Each row was made from one walk, in order. Every step used is in the known rows, and no mark comes twice. Write each row's walk.
Known rows
kizur > milab > suto > dukeb > rurapu > tepi: [ 266   52  134  115  162  201   92  403   43   88  -88  106  235 -460
  -81  -91   72   10 -349   48  -46  215 -261  -60  112  232  589  111
   84   61  176  214  195  -23  153  -33  171   62 -577  416 -266  287
   97  -99 -110  301  149]
dokuzap > milab > suto > tapi > medo: [ 274  -19   98 -148  326  112   33  126  -12  139 -110  515  404 -299
  -94   18  -45  -68 -198 -113  -29  142  204  177   76   59  212  236
  247  144  140  236 -116  -16  392  113   86  159 -390  182 -169  233
  372  -54   79   90   91]
tepi > teso > nodebik > rurapu > dukeb > tapi > medo > dokuzap > milab: [ 276 -246 -163 -154   72  101  118   88  136   88 -272  417  388 -501
  -65   96  -32 -268 -185   37   47   64 -252   17 -277  194  353  437
   53  175  -21   -6 -139  212  244  117  208  200 -235  479 -303  164
   66   55  110  195   92]
vutek > tapi > rurapu > tepi > teso > nodebik > medo: [  19 -174 -204  -71 -240 -133  -15  314   82   14  -39  382  186 -443
  -26   60   62 -235 -240  -82  105  179 -488 -223  122  460  239  418
  -93  141 -221  201  118  130   14   39  181  253 -361  687  -48  146
   51  -97   84  376 -109]
dukeb > tapi > rurapu > tepi > vutek > nodebik: [ 231 -109 -124  -21  101   56   44  317  201   81 -142  213  310 -504
 -238   86  118 -102 -498 -178  263  185 -475 -175   34  562  557  449
   -5  153  -26  367  -16  180   73  -65  112  243 -471  623   21  274
  137  -13 -107  424  125]
vutek > tapi > rurapu > dukeb > kizur > tepi > teso > nodebik > medo > dokuzap: [  83 -383 -232  -58  -38  -97    6  228  124  -21 -230  318  129 -376
  115  168   63 -203  -44  -39  116  334 -618  -68   -5  475  371  345
  235   81 -188 -133  -94  117   -9   47  164  295 -295  435  -97   41
   82   -3   10  291  -64]
teso > tapi > rurapu > dukeb > kizur > suto > medo > nodebik: [ 219 -274    9   65   44  169  141  243  121  238 -325  148  219 -411
  -29  351   47  -64 -141  167  117  212 -353 -238 -297  301  580   59
  124   40  237  233   19  224  112   93  256  554 -526  144 -118  109
   99  -58   41  246  145]
rurapu > dukeb > tapi > medo > dokuzap > milab > kizur: [ 301 -206   20  -72  332  265   54  104  119  121 -183  408  365 -321
 -105   43  -64 -186 -138   10   52  141  -70   92 -101  133  396  141
  197   68 -161    0 -352  102  294    7  145   69 -266  303 -341  185
   93   53  -13  215  163]
teso > tapi > medo > dokuzap > milab > suto > kizur > tepi > rurapu: [ 137 -123  -21  -16  387  216  -51  125  130    9 -327  417  289 -279
  159   10 -207 -147  130   36   86   57 -325  438  132  253  376  148
  252   27 -377   88 -260  -14  175  -85  274  -17 -375  312 -240  327
  224  -79  191  187  141]
teso > rurapu > tepi > tapi > medo > vutek: [ 164 -101 -149  -74    1   98    4  155    2  135 -114  453  227 -359
 -280  219  134   82 -183  -14  214 -107 -332  144  -21  376  204  386
   42  198 -147  357  -43  282  223  -14  -12  255 -272  602  -84  153
  376 -207  292  140 -164]
dukeb > kizur > milab > dokuzap: [  11 -177   69   92  225   14  -56  282   -2  204 -166  235  159 -347
  -68  222  -40 -224   25   -8   40  104 -299  -59  -13  131  404  -66
  313  -43  274  230    7 -283  336  135  290  307 -365  154  -27  332
  231 -170 -190  249   76]
suto > tapi > rurapu > dukeb > kizur: [ 227 -186 -148   67  103  -95   42  155   34   66 -233  178  126 -415
  -78  144  164  126 -188   33  135  395 -417 -128  -75  391  398  181
  203  101  281  122   47  186  -30   16  -66  352 -308  309 -198  -25
  145   88   67  235   28]
kizur > suto > milab > medo > vutek > nodebik > rurapu > tepi: [ 110 -128  215  -59   80  264  169  308  -97  214 -119  279  449 -260
 -143  144  -74 -272 -369    1  141  -64 -282 -312  -95  179  577  164
   49   23  134  371  141   26  244  187  282  396 -609  389  -65  303
   88 -145   68  204  126]
tapi > rurapu > dukeb > kizur > suto > dokuzap: [ 135 -205    3  128  119   63  -23  210   81  187 -430   52   75 -454
  -51  201  114 -162  -58  113   49  276 -449 -113 -171  239  503  -22
  270   43  147  157  -69   19  246    7  263  392 -371   91  -64   89
  196  -22  -62  322  144]
medo > tapi > rurapu > tepi > teso > nodebik > vutek: [ -26  -38 -109  -28 -196  -81   41  322  -91  -18   72  314  171 -412
  -76   26  171 -163 -337 -139  127  -34 -439 -220  113  492  228  426
 -168  175  -73  206  163  171  -46  178  141  262 -265  749   11  243
   90  -90  171  222  -44]
dokuzap > milab > suto > kizur > tepi > tapi: [  88  -28   24  -59  361  186   45  254   50   14 -183  364  253 -262
  173  -22 -217 -158   70   34   54  160 -282  273  202  293  345   71
  170  -51 -378  201 -109 -209  179  -84  163  -20 -388  349 -122  297
  179 -106  187  259  119]
tapi > rurapu > dukeb > kizur > tepi > teso > nodebik: [ -20 -172 -314  111  169 -227  -27  287  133  -66 -192  245   64 -504
  106   97  221 -156  -60   64  160  263 -695  -21 -190  585  217  255
   18  104  -50  104  -18  205 -185   68  233  204 -171  528  -81  163
   70   37  191  245  -63]
kizur > suto > milab > medo > nodebik > vutek: [  45 -126  291  -96   79  300  187  489  -34  238  -73  262  388 -164
  -53  298 -110 -341 -248  -87   15  -47   85 -250  -98   95  470   47
  102  -96  263  200   45 -124  368  315  329  327 -462   41    8  389
   82 -210   -9   92  104]
teso > nodebik > medo > tapi > rurapu: [ 140 -114  -86 -121  -84  -28   28  202 -136   78   12  400  233 -322
  -75   56   41 -120 -338 -151   40  149 -163 -147   19  295  247  471
  -43  184   -6  174  -15   91  107  211   59  367 -313  492   48  170
  166  -23   -7  273   11]
dokuzap > milab > suto > medo > tapi > rurapu > dukeb > kizur > tepi > vutek: [ 164  -85   98  -32  455  -32  106   94  125   75 -249  241  155 -433
   33  101   77  -34 -154   21   86  209 -283  -70  135  427  411  301
  118  178 -143  252   -7 -104  126   20  170  265 -508  327 -106   16
  261 -116  134  238  144]
medo > vutek > tapi > rurapu > tepi > teso > nodebik: [  84  -67 -177  -98 -105 -133   69  250  -25  -56   36  411  205 -469
  -31   59   80 -201 -212  -70  130   38 -581  -86   37  470  292  471
  -89  186 -286  347   68  216  -25   13  143  332 -288  815  -35   60
  117 -132  273  251  -64]
milab > medo > tapi > rurapu > dukeb > kizur > suto > dokuzap: [ 191 -141  146   71  186  107   73  163  -66  184 -385  124  107 -424
  -47  211   79 -204 -114   78   26  257 -294 -111  -93  148  563  101
  265   74  152  201    1  -31  283   70  234  476 -438   65  -48   41
  253 -122   38  177  154]
dokuzap > milab > suto > dukeb > kizur > tepi > tapi: [ 155  -37  -31  -31  245  154   42  303   44   46 -202  257  211 -261
  167   10  -44  -22   24  -14   29  327 -311  178  264  333  366  145
  319    2 -116  142   25 -205  166  -78  121   47 -459  284 -126  232
  225 -102  171  262   80]
dokuzap > milab > suto > tapi > rurapu: [ 337  -39  110  -95  178   43  125  142 -110   37 -115  304  324 -328
   46  -82 -144  -83 -207  -25  -87  256  -51    4  119   92  499  283
  173  121  -65  191  -17    5  152   40  122  246 -518  323 -158  153
  219  -56   89  201  233]
dokuzap > milab > medo > nodebik > rurapu > dukeb: [ 216 -246   40 -118   80  229  298  164  -31  264 -127  308  502 -265
  -33  272 -130 -241 -294  151  118   65 -151 -234 -387  120  525  285
  -30    5   20   97   15   21  166  262  175  330 -407  252 -247  175
  -66  -55   76  248  144]
medo > dokuzap > milab > suto > tapi: [ 384  -63  194 -206  223  226  132  115 -186  118  -74  368  391 -187
   39  -46 -187 -198 -113 -110 -139  232   69  123  176 -148  482  243
  342   83    6   12  -43 -135  352  105  152   88 -482  174 -179  243
  317  -88   36  161  272]
medo > dokuzap > milab > suto > tapi > rurapu > dukeb > kizur: [ 350 -285   12  -21  161   37   56   72   32   88 -304  175  202 -320
   94   42  -12  -16  -81   46   -7  386 -321 -118   16  150  598  138
  337   89  104  -10  -63   80  144    1  118  278 -470  205 -325  -81
  145   58   20  160  233]
suto > medo > nodebik > vutek > tapi: [  97 -114  156 -217  -58  209  255  318  -24  151   56  477  433 -187
  -71  333 -130 -202 -265 -143   91  -26   -8 -192   18  338  391  326
   92   12    3  176   26  -83  223  203   81  502 -374  305   -5  171
   84 -169   26  253  -17]
vutek > nodebik > medo > dokuzap > milab > kizur: [ 105 -267   76 -174  115  268  -44  228  -12  185   26  427  492  -17
   56   46 -218 -361  -87 -189   32  123 -120 -120   20   43  479  124
  312   -8 -235  -42 -328 -142  278  147  307  116 -432  174 -115  295
   56    9 -206  425  231]
teso > nodebik > medo > dokuzap > milab > kizur > dukeb > tapi > rurapu: [ 386 -166  -52 -123   59  301   79  366    9   17 -191  206  241 -331
   30 -121  -27 -235 -222  -34  -95  271 -181   56   17  159  495  385
   85   79 -169  -24 -218   91  124   58  234  138 -335  315 -151  266
  -20   41   22  307  136]
suto > tapi > rurapu > dukeb > kizur > tepi: [ 148 -109 -133  109  285 -115   89  217  -18   -4 -204  165  122 -398
  -53  113  178  154 -110   21  146  399 -453   30    5  519  350  184
  256   82  144   25   24  135 -120   39  -54  250 -325  286 -119  129
  191   52  108  235  -21]
kizur > suto > tapi > medo: [ 203    1   21  -75  269   79   10  205  -20  158 -176  419  295 -393
 -255  122   85  -31 -231 -117   50  222   38  212  -41  126  141  205
  281  153  364  286  -71   51  357  116   11  229 -301  139   54  321
  472  -36   62  195  -25]
vutek > tapi > rurapu > tepi: [ 151  -85  -67   21  -47  -37   68  173   26   64 -103  296  223 -466
 -118   89  -13  -31 -260  -24  185  162 -522 -174  155  528  427  358
  -42  177 -206  295   92  111   40  -99   69  304 -445  699 -116   93
  112 -100   73  393    5]
nodebik > vutek > tapi > medo > dokuzap: [ 144 -222   20 -198   37  177   25  150   48  151 -134  538  359 -261
 -163  279  -62 -159 -208 -207  147  -17  -95  103   31  299  254  357
  262  123  -20   42 -218  -24  409  110   40  313 -222  349  -45  207
  302 -109  -75  193  -53]
dokuzap > milab > suto > tapi > rurapu > tepi > teso: [ 190  -27    1    9   39  -82   62  200  -22  -20  -87  278  290 -465
   73  -94  -82 -109 -107    8  -18  219 -413  -50  275  283  544  258
  117  152 -204  203  179   96   -3  -79  218  116 -609  544 -235  157
  163 -118  213  297  174]
teso > tapi > rurapu > dukeb: [ 270 -241 -161   91    4   24   76   91   84  108 -349  186  143 -506
 -162  186   77  -26 -279  226  191  224 -441  -68 -183  296  386  269
  -56  120 -118  143  -57  278  -18  -39   19  271 -338  550 -202  182
  101  -30   65  281   27]
dukeb > rurapu > tepi > tapi > medo: [ 208  -70 -189   28   86   78  -28  286  204  112 -235  362  207 -577
 -247  165  122   36 -261  -12  220   80 -334  132   -8  576  273  360
   18  205   24  309    0  198  233  -84   28  165 -302  548 -160  211
  267 -119   75  279 -117]
kizur > suto > dukeb > tapi > rurapu > tepi: [ 331   34   -6   91   -9  158  109  358    7   64 -207   39  188 -527
 -189  -61  112   47 -380   -8    3  323 -390  -75  162  355  591  232
   42  116  117  222  165  200   94 -121   82  168 -547  500 -131  270
  127  -20   30  348  134]
milab > suto > tapi > rurapu > dukeb > kizur > tepi > teso: [ 110 -150 -113  125  296 -141   63  239   42 -111 -233  253  156 -454
  146   31   93    3  -41  110   91  410 -540  137  102  486  452  129
  314   30  -45   46   73  115 -190  -34   66  188 -444  354 -174  147
  182   -3  195  202   36]
kizur > dukeb > tapi > medo: [ 314  -24 -100  -53  244  237   34  346  114  102 -286  380  297 -470
 -258  129  132  -18 -288  -43   72  188  -31  333  -28  317  233  371
  160  131  275  180 -127  111  256   39  -15  145 -230  222  -88  362
  254    2   77  222 -124]
kizur > suto > milab > medo > nodebik > vutek > tapi: [  77 -134  298 -159   54  254  264  404    3  163  -94  375  401 -218
  -23  290 -194 -339 -253  -69   64   30   28 -253   19  167  461  172
  118  -65   98  302   44 -170  348  188  205  445 -498  195   14  226
   56 -211   51  141   36]
vutek > tapi > rurapu > tepi > teso > nodebik: [  61  -78 -225  -11  -76 -148   24  242   76  -44  -47  381  168 -543
   30   27   72 -244 -203  -30  155  139 -642 -122   16  525  262  445
 -149  191 -247  326  101  184  -62  -32  229  258 -282  827  -65  136
   76  -78  220  325  -38]
rurapu > tepi > vutek > tapi > medo > nodebik: [ 125 -133 -109 -143  144  135   87  226  203  232   24  529  429 -411
 -193  323   61  -33 -342 -205  321    6 -230  -11  -44  578  259  409
   31  157  -19  454  -80   75  313   53   56  324 -354  470    2  174
  237 -102  -10  319  -19]

Write each row's walk
[ -15 -204  -90   81  114 -114   98  273   89  -15 -233  190  117 -366
  -54  201  142   64 -158   37  233  250 -524 -147   66  668  322  197
  156   39  -52   47  -11   44  -90   33  -54  341 -314  425  -86   64
   42   -8   64  277 -134] -> nodebik > vutek > tapi > rurapu > dukeb > kizur > tepi
[ 250 -149   66 -199  174  302  231  145  -94  223   15  538  637 -232
   14  110 -156  -67 -328  -43   76   -8  116   14 -211  179  400  286
  135   54  145  244  -39   28  302  294  101  385 -463  224 -179  280
  132   18   32  169  211] -> dokuzap > milab > suto > tapi > medo > nodebik > rurapu
[ 108 -124 -113   64  -26  365   84  547  107   84  -49  270  343 -405
 -102  152  190   18 -327   38  247  -83 -322  107  -36  594  408  225
    4   28  -22  186  -23  260  -12  104  101  175 -388  394 -190  435
  -43  -74   75  273  -62] -> milab > kizur > dukeb > rurapu > tepi > teso > tapi > medo > nodebik > vutek
[ 107 -247   -8  -99   84  261  -58  171   82  204   -3  302  365 -139
  -18    3  -37 -244 -178 -129  161   41 -390 -210   53  182  471  260
   81  100 -403  121 -192   -3  199   27  359   13 -484  444 -148  285
   84  -55  -90  472  221] -> teso > rurapu > tepi > vutek > nodebik > medo > dokuzap > milab > kizur
[ 140 -270   72  -53  -64   60   59  231   13  160 -342  161  136 -343
 -123  254   64 -127 -104   41   26  245 -325 -172    6  201  515   82
  364   19    0  162  -79  -10  315   27   71  553 -457   99  -15  -93
  185 -102  -51  302   12] -> nodebik > medo > vutek > tapi > rurapu > dukeb > kizur > suto > dokuzap
[  83 -222  -55  -21   32   98   84  379  146  136 -198  275  277 -281
 -154  274  179   14 -249  -67  174  211 -178  -65 -128  350  309  133
  299    1  457  177  -22  173  137  197   -1  377 -292   64   -1  146
  183   37   96  160  -81] -> tepi > rurapu > dukeb > kizur > suto > tapi > medo > nodebik > vutek
[ 313 -117    8  -90  283  458  -56  260  160  127 -328  337  264 -292
  142  -46 -113 -119   -4   22   32  154 -291  395  210  189  435  140
  237   43 -176  192 -188  -91  331 -145  240  -43 -409  206 -242  230
  219  -43  172  218  118] -> rurapu > tepi > tapi > medo > dokuzap > milab > suto > kizur > dukeb
[ 380  -70   64 -165  221  369  173  330   86  180  -37  449  575 -269
  -10   92  -82  -47 -315 -144  -49  132  223  115  -48  187  515  244
  219   21  187  185 -156   88  384  115  132  229 -498  124 -245  263
  106   27  -52  114  213] -> dokuzap > milab > suto > dukeb > tapi > medo > nodebik
[ 218 -177 -123  -78  289   51  107  305  162  -28 -218  453  417 -325
 -250  195   86  -91 -307  -77  202  162 -251  202 -126  432  428  414
  313   67    5  142 -297  308   19   51  -50  317 -306  335  -10  195
  202   30  102  174 -129] -> kizur > tepi > rurapu > dukeb > tapi > medo > vutek > nodebik
[ 142 -128  144   15  201   74   42  220   96  192 -464  102  158 -347
    8  203  -58 -396   91  123  -43  243 -275 -105  -76  -37  530   94
  268   29   37  149    0 -166  331   26  426  219 -422  -26 -173   57
  172 -207  193  236  120] -> tepi > rurapu > dukeb > kizur > suto > dokuzap > milab > medo
[ 241  -78 -121  -46  262  456  153  347  142  187  -52  334  393 -475
 -211   86  196   12 -524  -20  323    8 -305  138 -103  585  334  368
 -101   79  -18  421  -11  109  150   66   45  141 -317  517  -86  433
   83    0   68  380   62] -> milab > kizur > dukeb > tapi > medo > nodebik > rurapu > tepi > vutek
[ 430   21   11  -29  262  334   78  320  -14   77 -119  215  309 -409
 -104 -104   82   45 -204  -47    9  189 -200  235  117  280  505  347
  207  205   39   67  -83  125  169  -25  111   14 -428  247 -311  232
  157    0   76  307   96] -> suto > tapi > medo > dokuzap > milab > kizur > dukeb > rurapu > tepi
[ 127 -137   62  -45  272  218  -19   61  159  180 -220  332  234 -395
  -92   13    1 -184 -116   25  179   65 -404   -1   32  191  305  220
   75  197 -361  404 -194  -18  363 -117  303   83 -438  490  -82  188
  278 -118  120  399  133] -> teso > rurapu > tepi > vutek > tapi > medo > dokuzap > milab > kizur > suto
[ 106 -197   69 -173   20  118    7  200  121   71 -117  482  331 -320
   74    0  -62 -365 -149 -101   26  -42 -208  -71  185  212  300  298
   81  134 -279  145  -84  -22  360   67  356  125 -409  543 -211  161
  153 -148  103  117   73] -> rurapu > tepi > teso > nodebik > vutek > tapi > medo > dokuzap > milab > suto
[ 218  -18 -114  -25  252  263   -7  466  214   87 -145  150  302 -412
  -76   29  132  -62 -398 -124  235  175 -513   76    9  523  552  355
   41   87   62  360  -61   18   54  -65  123   84 -421  349  -36  290
   58   58  -92  498   96] -> suto > kizur > dukeb > rurapu > tepi > vutek > nodebik
[ 135 -228  -98 -180 -233  -66   18  183   57   61  -91  341  286 -371
   65   41 -145 -305  -42 -136   -9  147 -459 -237  183  260  452  458
   76  199 -355   21   -4   40  182    8  317  205 -476  570 -164   42
   57 -116   56  397   80] -> vutek > tapi > rurapu > tepi > teso > nodebik > medo > dokuzap > milab
[ 230   29 -108  131 -103  151   60  369   15   53 -248   58  172 -603
 -118   24  131    6 -227  142   82  224 -554   78  121  304  516  229
   42  124   25  217  265  186   22 -139  104   53 -576  544 -204  383
  130 -130  114  416   64] -> kizur > suto > dukeb > rurapu > tepi > teso > tapi
